Below are the code and all the weights of a small trained network. Each question names an input and a class and asks about switching units off, where a switched-off unit gives its printed mean instead of its output.

import numpy as np


def w(rows, s, z=0):
    codes = np.array(rows[::2]) - 128.0
    scale = np.full(codes.shape[1], s)
    scale[-1] = z or s
    return codes * scale


def f(y):
    return np.maximum(y, 0)


def log_softmax(a):
    a = a - a.max(-1, keepdims=True)
    return a - np.log(np.exp(a).sum(-1, keepdims=True))


def net(x, mask):
    res = np.array(x, float).reshape(1, 6) / 4 @ E
    y = f(res @ A[0][:, :-1].T + A[0][:, -1])
    res = res + np.where(mask, y, B[0][:, -1]) @ B[0][:, :-1]
    return log_softmax(res[-1] @ U[:, :-1].T + U[:, -1])


A, B = {}, {}
E = w([
[149,228,106,38,126,255,81],'x0',
[58,107,91,138,135,167,171],'x1',
[107,68,180,134,18,162,145],'x2',
[107,165,189,143,164,79,70],'x3',
[241,110,143,177,198,194,126],'x4',
[123,106,224,32,128,132,179],'x5',
],0.0082)
A[0] = w([
[127,200,192,78,89,167,92,254],'n1',
[172,160,46,160,176,147,94,210],'n2',
[77,150,66,140,154,41,132,157],'n3',
[140,79,236,132,175,76,101,172],'n4',
[204,141,136,59,117,131,137,117],'n5',
[112,90,153,85,20,160,87,112],'n6',
[111,140,97,133,37,179,114,158],'n7',
[127,97,104,103,221,153,186,121],'n8',
[189,167,91,196,99,69,54,148],'n9',
[72,146,75,99,56,135,198,191],'n10',
[161,204,52,168,135,114,119,218],'n11',
[183,112,185,189,139,116,56,187],'n12',
[178,42,166,152,126,137,103,93],'n13',
[136,186,138,120,118,165,15,242],'n14',
[114,2,147,147,160,150,217,177],'n15',
[94,137,194,133,101,120,140,170],'n16',
[193,121,208,170,136,96,123,127],'n17',
[199,95,158,211,105,125,213,163],'n18',
[109,67,85,238,136,140,110,206],'n19',
[177,67,68,172,127,184,110,199],'n20',
[101,99,200,95,172,109,181,228],'n21',
],0.0088,0.0026)
B[0] = w([
[14,149,110,145,94,150,139,248],'n1',
[48,100,113,137,95,85,91,254],'n2',
[18,204,104,118,180,158,165,226],'n3',
[74,68,117,45,45,91,150,233],'n4',
[94,166,232,179,158,188,254,189],'n5',
[43,155,45,147,176,150,77,233],'n6',
[117,155,59,90,106,132,58,218],'n7',
[142,83,83,63,69,102,82,188],'n8',
[101,106,85,64,80,37,166,228],'n9',
[90,123,115,57,86,109,123,236],'n10',
[44,117,40,131,105,69,95,238],'n11',
[144,109,104,110,25,92,165,215],'n12',
[196,161,217,202,66,185,170,191],'n13',
[43,170,96,132,169,133,132,245],'n14',
[206,104,165,126,57,97,143,251],'n15',
[31,76,20,74,108,91,80,194],'n16',
[159,64,150,107,66,124,176,202],'n17',
[220,197,172,145,5,140,155,229],'n18',
[79,196,189,148,91,115,115,238],'n19',
[129,198,95,142,37,148,65,225],'n20',
[116,72,66,24,41,64,161,224],'n21',
],0.0066,0.0075)
U = w([
[190,149,154,246,76,151,110,118],'0',
[134,96,135,78,108,133,204,106],'1',
[75,178,105,171,158,159,117,172],'2',
[199,123,159,155,188,117,30,14],'3',
[106,91,21,83,92,99,40,163],'4',
[189,65,109,227,208,146,111,2],'5',
],0.012,0.0032)

Each question gives the input, the list of numbers given to net, and the class t.
The units are the neurons (one row each of A and B). Each row of codes is followed by its name. A weight is (code - 128) times the scale printed after its matrix; where a second scale follows, it is the last column's (A, B and U).
mask holds one flag per neuron, in row order. A switched-off neuron (its flag False) gives its mean, the last column of its row in B, instead of its output. The means were averaged over made-up inputs and are rounded, as every weight is.
A unit's drop is (log p(t) with every unit on - log p(t) with that unit switched off) / (log p(t) with every unit on - log p(t) with every unit switched off).
The circuit of an input: a set's keep is (log p(t) with only the set's units on - log p(t) with every unit switched off) / (log p(t) with every unit on - log p(t) with every unit switched off). Starting from the 12 units with the biggest drops (on a tie, the unit counted first), units are removed one at a time, each time the one whose removal leaves the highest keep (on an exact tie, the one counted first), for as long as the keep stays at least 0.8.
units of the circuit, in order: the units of the circuit, biggest drop first
k most important neurons: the k neurons with the biggest drops, biggest first
drop of u: that unit's drop, to one decimal
input [0,-7,3,-7,7,7], class 0: units of the circuit, in order : (n13 n18)
input [8,-3,-3,4,7,2], class 2: units of the circuit, in order : (n5)
input [2,-2,-5,0,3,5], class 1: units of the circuit, in order : (n5 n6)
input [5,3,-8,2,5,1], class 2: 2 most important neurons : (n21 n5)
input [-1,6,-2,7,2,-6], class 2: 4 most important neurons : (n21 n19 n3 n4)
input [-1,2,8,1,7,4], class 0: units of the circuit, in order : (n13 n18)
input [7,-3,-3,1,-6,8], class 2: units of the circuit, in order : (n5 n1 n4)
input [8,5,-5,5,-3,8], class 2: 2 most important neurons : (n5 n1)
input [-4,1,7,8,8,-1], class 0: 2 most important neurons : (n13 n18)
input [4,-7,6,-3,6,-5], class 0: 2 most important neurons : (n13 n5)
input [5,-3,-3,-4,-2,6], class 1: drop of n5 : 0.5
input [6,-5,-1,-1,2,1], class 2: drop of n5 : 0.1
input [7,-1,-3,3,8,0], class 2: drop of n11 : -0.1
input [2,-2,-6,1,2,8], class 1: units of the circuit, in order : (n5)
